Here are made-up things, facts about them, and rows of numbers that follow some of those facts. Name the thing behind each unnamed row.

Named rows:
rusul: [-30   9 -15  -5 -10  -3   1  -7   3  -7 -22  28  28   2   6  -7 -16 -23
 -13 -19  -7 -10  10 -23  -9  14 -11   5  20  19]
tostel: [  0  16  -8   1 -22  22  -2   2  10 -19 -18  47   4  -1   2  -5  28  32
  13 -24 -17 -14  38 -23 -13  -2   4 -33  51   3]
klisuk: [ 24   5  50   7 -24   0  -8   8 -11 -23   7 -24 -23 -22   6  22  16  34
  25 -15 -11 -37   3 -11  -4  -9  13 -11  25 -50]
febo: [-49 -28 -12   6  -3  10 -23  -3  -3   0 -35  44   0  29  -2 -16 -17 -32
  -2 -13 -33 -11  11 -29 -33  16  -4   8  24   5]
gipla: [-52  18 -34   8  -8   8   7  -1 -10 -11 -14  28  50  32  -2  10 -22 -43
 -26   7  -6 -11  -6   6 -23  15 -38  26  17  30]
grabru: [-13   9 -27   5 -13   0  19 -13  35  -1 -42   4  37  31   5 -17   5 -16
  10   2  -9  15  -3   2  -2  30 -17 -11 -17  10]
levan: [ -6  10   7   9 -21 -11   2 -13  -3  -8  15 -40  21  18  -8   0  -4  -6
  -4  13  -7 -15 -32  19  12  17   0  15 -17 -54]
getron: [-40   1 -23   2  -6 -10   0 -28  15  10 -37  14  27  14  16 -13 -10 -46
 -21 -15 -12   7   3 -13 -22   1 -29  14   2  17]
pomum: [ 28 -15  29  15 -25 -13 -10  15 -22 -25  14 -20 -17   2   7  13  -2  24
  19  11 -10 -31  -8 -22   0  29  24  -2  13 -53]
draflapi: [-22   2  25   9  -9   9  -4 -18  14   1   6 -42   2  10  -8   5  21  -9
   3  -1  -8  -4 -20  33 -12 -27 -15   9 -18 -54]
klovo: [-22   2  25   3  -8 -27  -5 -15 -17  -1   6 -45  19  -5  15   9 -16 -17
 -31  15  12   3 -30 -17 -16 -24 -28  44  -8 -24]
skoflaskil: [-25 -16 -15   4  -8  -2  -3   0  -6   3 -37  37   6  15  22   2  -1 -13
 -16  11 -15  16  10 -39 -48  -7 -34   9  19  23]
zostem: [ -1  -2  35  -2 -19 -36 -10 -14 -27  -2   2 -42   5 -12  18   8 -19  -2
 -21   4   4  -8 -30 -31  -6  -2 -17  28  -4 -30]
gasir: [-12  -8   2   6 -17 -12  -4 -25  -1   6   7 -36   8  25  -1  -3  12   4
 -13  34  -5  18 -28   8 -11 -18 -14  23 -28 -59]
flutir: [-23  24 -54 -15 -25   3   9 -35  16  11 -22  25  38  34   1 -24  15  16
 -23  20  -6  27   4 -12   4  -8 -26  -4   5  -8]
bruskir: [-13  21 -48 -10 -27  -2  17 -31  20   8 -28  22  38  26   7 -12  15   6
 -14  14  -2  24   5  -8   2   1 -27  -8   1  -4]
trava: [-13  16 -44  -9 -26   0  18 -35  20  13 -40  16  31  25   3 -13  14   5
 -12  15  -6  28  -3 -11  -2   5 -30  -3  -3  -5]
brobrazul: [ 38  -4  22  10 -26 -25  -4   8 -23 -20  18 -14 -11  -6  18  16  11  50
   4  30   2 -12  -7 -41  -4   6  11   0  19 -43]
siduk: [  1  -4  14  -8 -31 -25  -4 -38  -4  14  -7 -46   8  19   3 -14  -3  12
 -10  16  -8   6 -36  -6  10   4  -6  13 -24 -69]

Some facts about the things:
betrur (keflim e) (zozu 520)
soben (keflim e) (nepafe zolu) (zozu 520)
sovok (keflim c) (nepafe diplom) (zozu 520)
kagrur (keflim e) (nepafe drenar) (zozu 276)
pluvises (keflim e) (nepafe fidis) (zozu 276)
bisor (keflim a) (zozu 276)
gasir (keflim e) (zozu 520)
daflak (keflim d) (nepafe kligral) (zozu 520)
bilas (keflim f) (nepafe kagrur) (zozu 276)
dripun (keflim e) (nepafe kleflor) (zozu 276)
pluflum (keflim e) (nepafe klupliplil) (zozu 520)
drokubak (keflim c) (zozu 520)
kibam (keflim c) (nepafe zuplas) (zozu 276)
lezi (keflim d) (nepafe plinan) (zozu 520)
geker (keflim b) (zozu 276)
drokim (keflim b) (zozu 276)
plinan (keflim a) (nepafe levan) (zozu 520)
kodres (keflim e) (nepafe pluvises) (zozu 276)
nagul (keflim b) (nepafe betrur) (zozu 520)
traban (keflim a) (nepafe grurugok) (zozu 520)
zostem (keflim c) (zozu 520)
klaste (keflim a) (nepafe suril) (zozu 276)
stifipluk (keflim d) (zozu 520)
tamek (keflim b) (nepafe skonus) (zozu 520)
zuplas (keflim a) (nepafe bragrar) (zozu 520)
kluvil (keflim c) (nepafe rosul) (zozu 520)
plitrek (keflim a) (nepafe sovok) (zozu 276)
muklol (keflim b) (nepafe zostek) (zozu 520)
rusul (keflim c) (nepafe diple) (zozu 276)
neklas (keflim a) (nepafe flibuk) (zozu 520)
bastil (keflim c) (nepafe stagu) (zozu 520)
meruk (keflim d) (zozu 276)
ratrar (keflim b) (nepafe fleflun) (zozu 520)
potrom (keflim d) (nepafe kleplan) (zozu 520)
dopla (keflim f) (nepafe zokotras) (zozu 276)
meflom (keflim d) (nepafe bilas) (zozu 276)
grurugok (keflim d) (nepafe nosom) (zozu 520)
guklom (keflim c) (nepafe soben) (zozu 276)
piran (keflim c) (zozu 520)
fusto (keflim c) (nepafe trugek) (zozu 276)
stovo (keflim f) (nepafe meflom) (zozu 276)
kleflor (keflim c) (nepafe tolan) (zozu 276)
dresom (keflim b) (nepafe dripun) (zozu 276)
vipla (keflim a) (nepafe lokle) (zozu 520)
bragrar (keflim a) (nepafe gofi) (zozu 276)
midal (keflim e) (nepafe potrom) (zozu 276)
bolek (keflim c) (nepafe nelas) (zozu 276)
toflonun (keflim e) (nepafe brite) (zozu 276)
gose (keflim b) (nepafe neklas) (zozu 276)
moti (keflim d) (nepafe grunu) (zozu 276)
lokle (keflim c) (nepafe steskis) (zozu 276)
stasal (keflim d) (nepafe meruk) (zozu 276)
gofi (keflim d) (nepafe febo) (zozu 276)
nelas (keflim f) (nepafe mifek) (zozu 276)
diplom (keflim b) (nepafe kluvil) (zozu 276)
grobro (keflim e) (nepafe dreskel) (zozu 276)
tostel (keflim a) (nepafe draflapi) (zozu 276)
zoler (keflim b) (nepafe fusto) (zozu 520)
suril (keflim e) (nepafe vipla) (zozu 520)
getron (keflim b) (nepafe siduk) (zozu 276)
brobrazul (keflim a) (zozu 520)
fidis (keflim a) (nepafe klisuk) (zozu 276)
kligral (keflim d) (nepafe tridrok) (zozu 276)
vitra (keflim c) (nepafe drokubak) (zozu 276)
molil (keflim a) (nepafe lelil) (zozu 276)
drenar (keflim b) (nepafe bastil) (zozu 276)
flutir (keflim d) (zozu 276)
steskis (keflim e) (nepafe trava) (zozu 276)
fibra (keflim c) (zozu 276)
skoflaskil (keflim f) (zozu 276)
kleplan (keflim a) (nepafe molil) (zozu 520)
dreskel (keflim a) (nepafe fufloke) (zozu 520)
grabru (keflim d) (nepafe midal) (zozu 276)
draflapi (keflim e) (nepafe zuves) (zozu 520)
klisuk (keflim a) (nepafe garu) (zozu 520)
fleflun (keflim f) (nepafe voposkel) (zozu 276)
gokla (keflim b) (nepafe zoler) (zozu 520)
tolan (keflim a) (nepafe sise) (zozu 276)
siduk (keflim d) (zozu 520)
zostek (keflim d) (nepafe trugras) (zozu 276)
kledel (keflim a) (nepafe brulon) (zozu 276)
tete (keflim d) (nepafe rusul) (zozu 520)
stagu (keflim b) (nepafe vadru) (zozu 276)
flibuk (keflim e) (nepafe pomum) (zozu 276)
trugras (keflim b) (nepafe trekan) (zozu 520)
brepludrak (keflim c) (nepafe zatul) (zozu 276)
nosom (keflim a) (nepafe getron) (zozu 520)
truzin (keflim a) (nepafe laklum) (zozu 276)
klupliplil (keflim a) (nepafe grobro) (zozu 276)
skazim (keflim e) (zozu 520)
febo (keflim f) (nepafe gose) (zozu 276)
platrun (keflim c) (nepafe basu) (zozu 520)
sise (keflim c) (nepafe stovo) (zozu 520)
brulon (keflim a) (nepafe vuda) (zozu 276)
voposkel (keflim f) (nepafe piran) (zozu 276)
trava (keflim d) (zozu 276)
zatul (keflim a) (nepafe ruvu) (zozu 276)
ruvu (keflim c) (nepafe kodres) (zozu 276)
grunu (keflim a) (nepafe grabru) (zozu 276)
pomum (keflim a) (nepafe stubrim) (zozu 520)
skonus (keflim d) (nepafe nagul) (zozu 276)
garu (keflim a) (nepafe tostel) (zozu 276)
lelil (keflim b) (nepafe gruvak) (zozu 276)
nidros (keflim f) (nepafe tete) (zozu 520)
garul (keflim d) (nepafe kledel) (zozu 276)
basu (keflim a) (nepafe stasal) (zozu 520)
trugek (keflim a) (nepafe lezi) (zozu 276)
kleken (keflim c) (nepafe ratrar) (zozu 276)
vuda (keflim e) (nepafe kleken) (zozu 276)
brite (keflim b) (nepafe nidros) (zozu 276)
bostam (keflim d) (nepafe pluflum) (zozu 520)
fufloke (keflim d) (nepafe dopla) (zozu 520)
trekan (keflim e) (nepafe skazim) (zozu 520)
boska (keflim b) (nepafe plofofle) (zozu 276)
bruskir (keflim d) (zozu 276)
luru (keflim b) (nepafe flutir) (zozu 520)
gruvak (keflim d) (nepafe daflak) (zozu 520)
klutrel (keflim b) (nepafe brivori) (zozu 276)
brivori (keflim c) (nepafe tigruko) (zozu 276)
guti (keflim d) (nepafe vitra) (zozu 276)
tigruko (keflim b) (nepafe bostam) (zozu 276)
diple (keflim a) (nepafe platrun) (zozu 520)
plofofle (keflim a) (nepafe geker) (zozu 276)
brusu (keflim e) (zozu 276)
gipla (keflim b) (nepafe guklom) (zozu 276)
zolu (keflim c) (nepafe boska) (zozu 520)
mifek (keflim c) (nepafe brepludrak) (zozu 520)
gristim (keflim f) (nepafe gokla) (zozu 520)
vadru (keflim f) (nepafe guti) (zozu 520)
rosul (keflim d) (nepafe truzin) (zozu 276)
zokotras (keflim b) (nepafe traban) (zozu 276)
levan (keflim d) (nepafe muklol) (zozu 520)
zuves (keflim e) (nepafe tamek) (zozu 520)
stubrim (keflim a) (nepafe luru) (zozu 520)
tridrok (keflim a) (nepafe dresom) (zozu 276)
klovo (keflim b) (zozu 520)
laklum (keflim c) (nepafe gipla) (zozu 276)

Name these rows:
No name comes twice in this set of rows, the named rows included.
[-36   7  42   3  -1 -13 -14 -15  -7  -4   8 -44  10 -11   1   9 -14 -28
 -21 -17   0 -17 -24   6 -15 -27 -19  32  -5 -25] -> tamek
[-34   3 -50  -3 -14  12   8 -29  26  16 -29  26  28  41  -2 -17  20  -2
 -10  26 -13  35   2   0 -15  -9 -28  -1  -4 -10] -> brusu
[-21  -3  29   3 -13  10  -9 -21  12   5  -6 -45  -2  15 -10   1  11 -15
   9  -2 -19  -5 -26  33 -12 -15  -8  10 -23 -63] -> zuves
[  1   5   9  -4 -28 -23  -1 -30  -4   8   1 -45  12  13   0  -7   1  15
 -14  21   0   7 -34  -2   9  -2 -10  16 -20 -59] -> stifipluk
[ -5   9 -39  10 -29  20  -4  15 -16 -24  -4  65  17  34 -11   0  -1  26
   5  12 -22 -26  20 -27  -2  41  11 -13  52  -6] -> truzin
[-26   7  31   4  -6 -18  -8 -10 -11  -5  13 -44  22  -7  11  12 -10 -24
 -24  -2   6  -4 -22  -4 -16 -28 -22  35  -7 -20] -> nagul
[-27  30 -38  -9 -18  13  15 -26  29   0 -22  18  32  19  -7 -12  20  -6
  -4  -8 -10   6  12  13  -1   0 -15 -14   6  -1] -> skonus
[ 10   0 -32  -2 -28   3  -3  -5  -6 -10 -20  55   5  19   8  -8  14  44
   1  13 -13   5  25 -50  -6  12   2 -21  40  -4] -> bisor
[-47 -12 -34  -8  -1  11   2 -10  51  -3 -31  28  17  41  -8 -17   9 -17
  13   9   4  42   0  -1  -1  13  -7  -3 -16   0] -> dripun
[-25  -8  33 -17  -6 -31 -19  -1  -6 -20  31 -24   2 -30  -1  14 -24 -11
 -17 -13  34   4 -24 -30  17  -3  10  26   9 -27] -> sise
[-12 -15 -24 -15 -18   5 -13   7  20 -24  -9  66 -11   7  -7 -13   2  28
  17  -4   6  15  26 -51  16  26  32 -23  40  -4] -> tolan
[-27  -8 -23   8  -6  10   9 -10  38   3 -53   9  25  52   0 -23  12 -23
  17  10 -28  24  -3   6 -18  27 -16  -5 -28   6] -> midal
[-33  10 -18 -13  -1 -14   6   4  19 -17 -12  31  27  -9  10   0 -11 -19
 -15 -14  24  20   8 -38   3   8 -11   6  18  36] -> kleflor

Now the same things, written a new way:
Some things and their rows:
skonus: [ 15   7  -2   0  27 -10  -2  19  -2  -4  -5  31   5 -14  10  -2   0   5
  -8  -3  -2  -3 -13  -5  -1  -3]
kleflor: [ -7  -2  -2   9  33  -7  -1 -12   1  13  -6  56  -5 -15  -6   2  -1 -12
  -7   3   1  -3  16  -4  -1  -3]
kibam: [ -7  -1  -2   0  23   6  -2 -10  10  -6  -6  49  -6 -13  -6  -7   7 -22
  -5   1  -2  -2  14  -1  -2  -3]
sise: [ -7  -2  -1  -2   0  12  -2 -15  -2   0  -7 -15  -5   9  -4   0  -6 -19
   7  21  -2   8 -16  -5  -6  -2]
bruskir: [  2   0   1  -3   8 -12  -2  19  -1   4  -7  35   0 -12   9  -4   0 -12
  -7  -3   0  -3 -10  -6   2  -3]
grabru: [  0  -1   4   6  13 -12   0  31  -2   7  -6  64  -3 -15   9  -5  -2  -8
  -7  -3   0  -4   2  -5   5   6]
kleken: [ -7  -2  -2   0  32   1  -2 -13   0  -4  -7  51  -6 -13  -6   0   3 -21
  -6  -1  -1  -4  10  -4  -4  -2]
ruvu: [  5   1  -1   6  60   5  -1 -14  -2  -6  -5  47  -6 -13  -5   5   3  -3
  -7  -2  -2  -1   4  -5  -6  -2]
tolan: [ -6  -1   1  16 -11 -12  -1  -8  -1  -6  -7 -16   3 -15  -5   7   0  46
  -7  -4   2  -4  33  19  16  -2]
diplom: [ -8  -2   2  -5   0  -9   3 -15  -1  -6  -5  25  -2 -13  -1  -7  -5   1
  -7  -3   2  -3 -12  -4   6  -3]
bastil: [ -7  -2  -1  -5  -3  23  -1 -15  -1  -2  -7 -32  -5  16  -5  -1  -6 -19
   0  19  -2   3 -17  -5  -6  -3]
fleflun: [ -8   5  -1  -2   7  49  -1 -15   3   3  -1  32  -6 -12   0   4  15  -2
  -6   0   8  -4  33  -3  -5  -3]
pluflum: [ 26  -2  -2  -6 -13 -12  12  24  -1   4  -3 -44   4  71   5  11  -1  -3
   6  -1  -2  -4 -17  -5  -6   8]
skoflaskil: [ -9   5  -1  -2   9  46  -1 -15   2   5  -3  31  -6 -13   0   5  14   2
  -6   1   8  -4  33  -4  -6  -3]
nelas: [ -7  12  -1   1  25  51  -1 -14   1  -2  -7  30  -6 -12   1   7  15  19
  -3   0   4  -4  29  -3  -6  -3]
stasal: [  2   1   1  -3   5 -11  -2  19  -1   1  -6  35   1 -12  10  -5   1 -15
  -7  -3   0  -3 -10  -5   3  -3]
levan: [ 17  -1  10  -5 -13   0  -2  10  -1   3  27 -16  -5  33   1   3  -5 -21
   7  -4  -3  -1 -16  -4  -6  -2]
fufloke: [ 10  -2  -2  -5 -12 -13  12  13  -2  19  -6 -43  -1  37  -3   0  -5 -17
   2  -3  -2  -5 -17  -5  -5   6]
klisuk: [  4  -2  -2   5 -11   7  -2 -13   1  -1  -3 -44  10 -11  -5   5  -6  49
  28   0  -2  17 -10   4  -6  -3]

Which thing is each row?
No name comes twice in this set of rows, the named rows included.
[ -8  -1   0  13 -13  -9  -2  -8   0  -6  33  -7   0 -13  -3  17  -4   5
  -7  -3   2   1  20   6  10  -1] -> trugek
[ -8  12   0  -3  -4  58  -2 -10  25  -6   5  29  -6 -12   1  -7  22 -20
  -7   4   5  -4  39  -5  -3  -1] -> febo
[ -8   0   0  -6   7  20  -2 -14   2  39  -5   1  -6 -12  -1  14  20   6
  -7  -1   5  -4  46  -2  -6  -3] -> dopla
[ -7   2  -2  -6 -12  72  -1 -15   1   4   0 -42  -6   4  -5   3  -3  -2
  30  21   1  -4  -6  -3  -5  -2] -> vadru
[ -8  -1   1  12 -13 -12   2  -3   1  -4  11 -35  -1 -12  -5   0  -6  25
  30   5  -2  21  11   1  -4  14] -> kleplan
[ -8  -2  -2  -6  -2  22  -2 -15  -2  -4  -6 -26  -6   4  -5  -2  -6 -20
   0  17  -2   4 -17  -6  -6  -3] -> drokubak
[ 11   1  -2   3 -12 -13  -1  44  12  -5  -5  22  10  13  18  -6  19 -18
  -5  -4   3  -4  -6  13  16   0] -> flibuk

The same things again, as new rows of numbers:
Known rows:
traban: [ -1  -2  12   7 -14  12  -6  35  -2  13 -16   9  20]
grurugok: [  7   1   5   2  -6   8  30  12 -27  20  -8  16  17]
nosom: [ -2  -4  13   6 -14  13  -5  35  -1  14 -16   8  21]
gasir: [ -9  -2  16  12 -21  10 -15  50   0   9 -23  10  14]
gristim: [ -2  12   3  12 -25   8  -3  34 -23  27 -16  14  12]
kleken: [-15   6 -27   4  -5   6 -14   4 -11  -5   0  28  14]
tamek: [ 19   6  10  -2  -9   0  11  14 -28  10   0  21  14]
skonus: [-19   0 -21   1  -4  -3  -1  10 -29  -6   4  32  14]
skazim: [-14  -2  15  13 -33  11 -21  51  -6  23 -20   2  20]
plitrek: [-24   2 -23   9 -14   7 -30  25  -1 -16 -11  20  10]
flibuk: [-37  -5 -17  11 -17   8 -31  36   2 -11 -14  18  15]
brivori: [-12  13 -27   7  -9   2 -22   8 -13 -11  -2  31   6]
rosul: [-17   4 -28   3  -5   3   7   1 -26  -8  -1  27   9]
klupliplil: [-25   2 -20   9 -16   6 -32  25  -2 -15 -10  21  11]
gruvak: [ 11   7   3   0  -6   7  22  23 -32  12 -10  18  12]
kligral: [-18   4 -31   1  -3   4   5   6 -29  -7  -1  27  12]
midal: [-35  -3 -24   6 -11  11 -34  48  -3 -16 -17  19  16]
piran: [ 11   7   8   5  -8   7   4  19 -12  18  -8  21  16]
zolu: [ 12   7   7   4  -7   8   5  19 -13  16  -9  21  16]

Rows to name:
No name comes twice in this set of rows, the named rows included.
[-11  -1 -30  -3  -2   6   9 -12 -23  -4   7  20  20] -> getron
[-19  11 -31   7 -21   7 -24   7 -19   6   1  20  16] -> fusto
[-18   2 -27   3  -4   2   9   0 -26  -6   0  27  11] -> stasal
[-14  11 -36   8  -5  12  -6  -4 -10  -6  -7  21   9] -> bolek
[-16   5 -34  -2   0   6   4  14 -32 -10  -2  26  12] -> grabru
[-21   1 -22   8 -11   0  10 -12 -22  -2   1  26   9] -> guti
[-30   3 -24  11 -29   8 -38  25  -8  -1  -8  12  17] -> trugek
[ -9  -4  16  11 -18  10 -12  50   2   9 -24  11  15] -> soben
[-18   4 -21  10 -11   3 -11  -9  -6  -1   1  28  13] -> vitra
[ 12  11   5   5 -12   2  18  17 -30  10 -10  20   5] -> bostam
[  6  -2   6   1  -4   8  32  11 -26  23  -7  15  20] -> siduk

